Below are the code and all the weights of a small trained network. Each question names an input and a class and asks about switching units off, where a switched-off unit gives its printed mean instead of its output.

import numpy as np


def w(rows, s, z=0):
    codes = np.array(rows[::2]) - 128.0
    scale = np.full(codes.shape[1], s)
    scale[-1] = z or s
    return codes * scale


def norm(h):
    return h / np.sqrt((h * h).mean(-1, keepdims=True) + 1e-5)


def f(y):
    return np.maximum(y, 0)


def log_softmax(a):
    a = a - a.max(-1, keepdims=True)
    return a - np.log(np.exp(a).sum(-1, keepdims=True))


def net(x, mask):
    res = np.array(x, float).reshape(1, 4) / 4 @ E
    u = 0
    for l in range(2):
        y = f(norm(res) @ A[l][:, :-1].T + A[l][:, -1])
        res = res + np.where(mask[u : u + 16], y, B[l][:, -1]) @ B[l][:, :-1]
        u += 16
    return log_softmax(norm(res)[-1] @ U[:, :-1].T + U[:, -1])


A, B = {}, {}
E = w([
[146,210,153,99,1],'x0',
[169,80,140,9,142],'x1',
[129,128,129,128,128],'x2',
[187,87,213,178,125],'x3',
],0.0083)
A[0] = w([
[175,97,227,168,124,155],'0.n1',
[84,147,48,98,126,227],'0.n2',
[121,149,107,133,113,34],'0.n3',
[157,190,162,76,19,2],'0.n4',
[98,169,97,249,133,190],'0.n5',
[109,163,82,174,135,71],'0.n6',
[114,109,73,143,177,49],'0.n7',
[94,157,112,228,155,205],'0.n8',
[97,103,121,128,131,20],'0.n9',
[117,234,128,227,31,111],'0.n10',
[148,103,138,81,168,128],'0.n11',
[122,75,147,155,160,96],'0.n12',
[90,182,74,108,141,130],'0.n13',
[86,121,117,98,136,108],'0.n14',
[132,141,148,102,70,57],'0.n15',
[126,135,140,165,125,87],'0.n16',
],0.015,0.0038)
B[0] = w([
[168,4,127,190,116,213],'0.n1',
[112,228,122,86,167,195],'0.n2',
[122,103,166,131,141,136],'0.n3',
[203,150,170,82,79,211],'0.n4',
[203,139,142,74,87,222],'0.n5',
[114,143,188,123,164,161],'0.n6',
[134,149,54,108,78,166],'0.n7',
[188,133,151,87,84,210],'0.n8',
[122,143,116,111,113,132],'0.n9',
[12,130,106,198,174,246],'0.n10',
[114,128,99,106,184,175],'0.n11',
[115,115,204,118,190,170],'0.n12',
[160,95,204,129,216,174],'0.n13',
[127,139,93,138,86,150],'0.n14',
[156,137,157,118,110,164],'0.n15',
[109,135,111,134,77,148],'0.n16',
],0.031,0.013)
A[1] = w([
[81,43,104,255,100,72],'1.n1',
[60,119,160,195,161,178],'1.n2',
[110,109,139,129,11,94],'1.n3',
[27,161,4,140,163,3],'1.n4',
[215,36,107,114,50,59],'1.n5',
[187,127,196,71,171,68],'1.n6',
[83,101,84,185,114,65],'1.n7',
[158,136,150,128,149,82],'1.n8',
[100,127,68,177,108,155],'1.n9',
[101,35,85,152,180,37],'1.n10',
[99,112,106,163,123,53],'1.n11',
[123,199,105,53,32,14],'1.n12',
[117,164,120,117,187,121],'1.n13',
[137,140,108,99,104,138],'1.n14',
[98,110,56,145,195,180],'1.n15',
[124,165,82,116,153,100],'1.n16',
],0.018,0.0031)
B[1] = w([
[135,189,11,70,76,225],'1.n1',
[67,133,137,115,181,185],'1.n2',
[144,53,94,182,125,180],'1.n3',
[70,104,79,197,34,154],'1.n4',
[90,101,254,210,141,242],'1.n5',
[152,117,42,149,78,248],'1.n6',
[91,153,75,119,126,150],'1.n7',
[122,89,103,118,114,161],'1.n8',
[86,125,103,141,108,141],'1.n9',
[161,193,130,68,192,183],'1.n10',
[103,127,91,126,132,139],'1.n11',
[126,169,110,42,160,187],'1.n12',
[115,54,182,133,88,181],'1.n13',
[126,177,146,132,147,153],'1.n14',
[124,124,87,155,213,163],'1.n15',
[120,150,147,169,65,159],'1.n16',
],0.04,0.013)
U = w([
[196,171,126,48,80,215],'0',
[66,110,40,181,92,147],'1',
[188,49,210,204,101,213],'2',
[166,102,98,127,250,5],'3',
[46,153,217,126,155,24],'4',
],0.02,0.0018)

Each question gives the input, the list of numbers given to net, and the class t.
The units are the neurons (one row each of A and B). Each row of codes is followed by its name. A weight is (code - 128) times the scale printed after its matrix; where a second scale follows, it is the last column's (A, B and U).
mask holds one flag per neuron, layer by layer. A switched-off neuron (its flag False) gives its mean, the last column of its row in B, instead of its output. The means were averaged over made-up inputs and are rounded, as every weight is.
A unit's drop is (log p(t) with every unit on - log p(t) with that unit switched off) / (log p(t) with every unit on - log p(t) with every unit switched off).
unit that matters most: the unit with the biggest drop
k most important neurons: the k neurons with the biggest drops, biggest first
k most important neurons of layer l: the k neurons of layer l with the biggest drops, biggest first
drop when u is switched off: that unit's drop, to one decimal
input [-2,7,0,3], class 3: 2 most important neurons of layer 0 => (0.n4 0.n5)
input [3,6,-2,1], class 2: unit that matters most => 0.n2
input [0,8,6,0], class 1: 2 most important neurons => (0.n1 0.n5)
input [1,0,-3,-6], class 4: 3 most important neurons of layer 0 => (0.n5 0.n8 0.n2)
input [1,-5,-4,0], class 4: 4 most important neurons => (0.n10 0.n4 0.n5 0.n1)
input [0,0,0,-4], class 0: 4 most important neurons of layer 0 => (0.n10 0.n2 0.n1 0.n13)
input [1,-4,-3,-5], class 4: 2 most important neurons => (0.n10 0.n4)
input [-8,0,-7,-4], class 0: 2 most important neurons => (0.n10 0.n1)
input [-6,-2,2,1], class 2: 2 most important neurons => (0.n2 1.n5)
input [-8,1,-1,7], class 3: 2 most important neurons => (0.n4 0.n5)
input [4,2,-7,-8], class 0: 3 most important neurons => (1.n5 0.n2 0.n1)
input [-1,-1,2,-8], class 0: 2 most important neurons => (0.n10 0.n2)
input [1,8,-3,7], class 2: 2 most important neurons => (0.n10 1.n5)
input [-4,8,5,3], class 3: unit that matters most => 0.n10
input [-1,5,5,1], class 3: 2 most important neurons => (0.n10 0.n4)
input [-2,7,-2,4], class 3: 2 most important neurons => (0.n4 0.n5)
input [-8,-4,-1,-5], class 0: drop when 1.n14 is switched off => 0.0
input [0,-7,-7,2], class 2: drop when 0.n8 is switched off => 2.0
input [-4,1,5,2], class 3: drop when 0.n5 is switched off => 0.9
input [-5,-2,3,-1], class 0: unit that matters most => 0.n1
